Below are the code and all the weights of a small trained network. Each question names an input and a class and asks about switching units off, where a switched-off unit gives its printed mean instead of its output.

import numpy as np


def w(rows, s, z=0):
    codes = np.array(rows[::2]) - 128.0
    scale = np.full(codes.shape[1], s)
    scale[-1] = z or s
    return codes * scale


def norm(h):
    return h / np.sqrt((h * h).mean(-1, keepdims=True) + 1e-5)


def f(y):
    return y / 2 * (1 + np.tanh(0.7978845608 * (y + 0.044715 * y**3)))


def log_softmax(a):
    a = a - a.max(-1, keepdims=True)
    return a - np.log(np.exp(a).sum(-1, keepdims=True))


def net(x, mask):
    res = np.array(x, float).reshape(1, 3) / 4 @ E
    u = 0
    for l in range(3):
        y = f(norm(res) @ A[l][:, :-1].T + A[l][:, -1])
        res = res + np.where(mask[u : u + 11], y, B[l][:, -1]) @ B[l][:, :-1]
        u += 11
    return log_softmax(norm(res)[-1] @ U[:, :-1].T + U[:, -1])


A, B = {}, {}
E = w([
[26,210,94,128,112,131],'x0',
[102,130,242,7,119,147],'x1',
[157,253,51,119,132,203],'x2',
],0.0055)
A[0] = w([
[188,226,116,108,121,161,71],'L0N1',
[80,137,85,197,117,122,71],'L0N2',
[138,144,53,205,117,132,27],'L0N3',
[112,112,88,187,123,114,68],'L0N4',
[247,141,66,154,139,149,50],'L0N5',
[1,131,140,122,128,111,189],'L0N6',
[160,85,104,97,118,112,117],'L0N7',
[126,210,131,98,128,140,35],'L0N8',
[180,19,181,159,128,101,112],'L0N9',
[125,183,161,137,164,175,4],'L0N10',
[105,169,158,113,108,98,161],'L0N11',
],0.0097,0.0018)
B[0] = w([
[192,112,81,132,71,111,221],'L0N1',
[71,90,121,108,176,96,185],'L0N2',
[89,167,113,181,193,67,212],'L0N3',
[107,144,84,97,135,79,170],'L0N4',
[56,186,247,202,92,150,217],'L0N5',
[137,158,210,140,125,190,237],'L0N6',
[153,103,147,136,116,143,143],'L0N7',
[134,98,112,60,122,156,187],'L0N8',
[204,16,127,93,153,149,253],'L0N9',
[142,133,92,105,123,135,150],'L0N10',
[86,140,134,128,95,175,166],'L0N11',
],0.014,0.006)
A[1] = w([
[112,206,98,134,185,149,81],'L1N1',
[108,152,188,82,103,74,174],'L1N2',
[90,213,171,165,175,201,94],'L1N3',
[113,241,147,173,128,135,63],'L1N4',
[144,175,8,28,139,168,18],'L1N5',
[61,145,65,130,173,13,60],'L1N6',
[123,147,208,223,151,44,112],'L1N7',
[16,151,50,114,248,4,5],'L1N8',
[97,152,60,14,84,98,87],'L1N9',
[97,128,125,140,254,106,51],'L1N10',
[198,235,148,219,130,114,42],'L1N11',
],0.0085,0.0019)
B[1] = w([
[166,62,108,122,104,118,155],'L1N1',
[121,144,95,156,128,158,157],'L1N2',
[95,143,159,83,156,157,224],'L1N3',
[113,111,194,95,96,41,202],'L1N4',
[241,170,82,99,176,144,188],'L1N5',
[86,91,62,182,157,171,208],'L1N6',
[171,189,61,67,53,143,230],'L1N7',
[100,106,6,179,195,174,255],'L1N8',
[182,155,97,82,125,155,168],'L1N9',
[127,119,101,182,77,141,177],'L1N10',
[120,130,218,194,104,161,173],'L1N11',
],0.014,0.0051)
A[2] = w([
[135,104,64,171,109,125,149],'L2N1',
[135,144,41,35,73,107,77],'L2N2',
[131,120,180,134,128,129,36],'L2N3',
[175,30,147,65,171,46,75],'L2N4',
[17,194,183,76,167,81,26],'L2N5',
[139,177,209,161,100,18,2],'L2N6',
[62,84,65,157,111,83,37],'L2N7',
[151,237,110,123,84,129,109],'L2N8',
[128,9,103,108,207,137,235],'L2N9',
[179,58,191,116,123,87,169],'L2N10',
[121,153,28,170,135,81,5],'L2N11',
],0.012,0.0015)
B[2] = w([
[48,122,87,124,126,161,171],'L2N1',
[213,196,89,110,189,94,173],'L2N2',
[110,145,61,128,88,136,155],'L2N3',
[79,115,200,69,123,7,229],'L2N4',
[107,55,131,33,127,235,182],'L2N5',
[180,93,136,247,65,158,157],'L2N6',
[145,136,88,129,223,139,179],'L2N7',
[175,190,131,146,135,57,194],'L2N8',
[67,241,198,138,66,30,255],'L2N9',
[106,46,26,90,172,66,227],'L2N10',
[53,127,97,146,229,147,191],'L2N11',
],0.014,0.0079)
U = w([
[111,111,178,57,132,216,165],'0',
[107,89,178,97,114,8,183],'1',
[77,148,65,179,192,135,198],'2',
[171,156,182,217,53,112,178],'3',
[243,194,97,84,153,141,172],'4',
[156,127,168,143,148,136,2],'5',
[189,47,112,144,101,139,21],'6',
],0.016,0.0061)

Each question gives the input, the list of numbers given to net, and the class t.
The units are the neurons (one row each of A and B). Each row of codes is followed by its name. A weight is (code - 128) times the scale printed after its matrix; where a second scale follows, it is the last column's (A, B and U).
mask holds one flag per neuron, layer by layer. A switched-off neuron (its flag False) gives its mean, the last column of its row in B, instead of its output. The means were averaged over made-up inputs and are rounded, as every weight is.
A unit's drop is (log p(t) with every unit on - log p(t) with that unit switched off) / (log p(t) with every unit on - log p(t) with every unit switched off).
The circuit of an input: a set's keep is (log p(t) with only the set's units on - log p(t) with every unit switched off) / (log p(t) with every unit on - log p(t) with every unit switched off). Starting from the 12 units with the biggest drops (on a tie, the unit counted first), units are removed one at a time, each time the one whose removal leaves the highest keep (on an exact tie, the one counted first), for as long as the keep stays at least 0.8.
units of the circuit, in order: the units of the circuit, biggest drop first
k most important neurons: the k neurons with the biggest drops, biggest first
k most important neurons of layer l: the k neurons of layer l with the biggest drops, biggest first
drop of u: that unit's drop, to one decimal
input [4,2,1], class 0: units of the circuit, in order : L0N6, L2N9
input [-8,1,8], class 3: units of the circuit, in order : L0N5
input [-7,-4,0], class 6: 3 most important neurons : L0N5, L0N9, L2N9
input [-7,2,3], class 6: 3 most important neurons of layer 2 : L2N9, L2N4, L2N10
input [-5,3,7], class 3: 2 most important neurons : L0N5, L0N1
input [3,8,-7], class 0: 2 most important neurons of layer 0 : L0N6, L0N1
input [2,7,2], class 4: 2 most important neurons of layer 0 : L0N5, L0N8
input [-3,2,4], class 3: 2 most important neurons : L0N5, L0N9
input [7,-3,-7], class 0: 2 most important neurons : L0N6, L0N3
input [-4,3,6], class 3: 2 most important neurons : L0N5, L0N9
input [8,7,3], class 4: 2 most important neurons : L0N5, L0N8
input [-7,1,5], class 3: drop of L0N5 : 0.5
input [-6,-5,3], class 3: drop of L0N5 : 1.1
input [-4,-4,6], class 3: drop of L0N5 : 1.1
input [-7,-7,1], class 3: drop of L0N5 : 1.3
input [8,2,4], class 4: most important neuron : L0N5
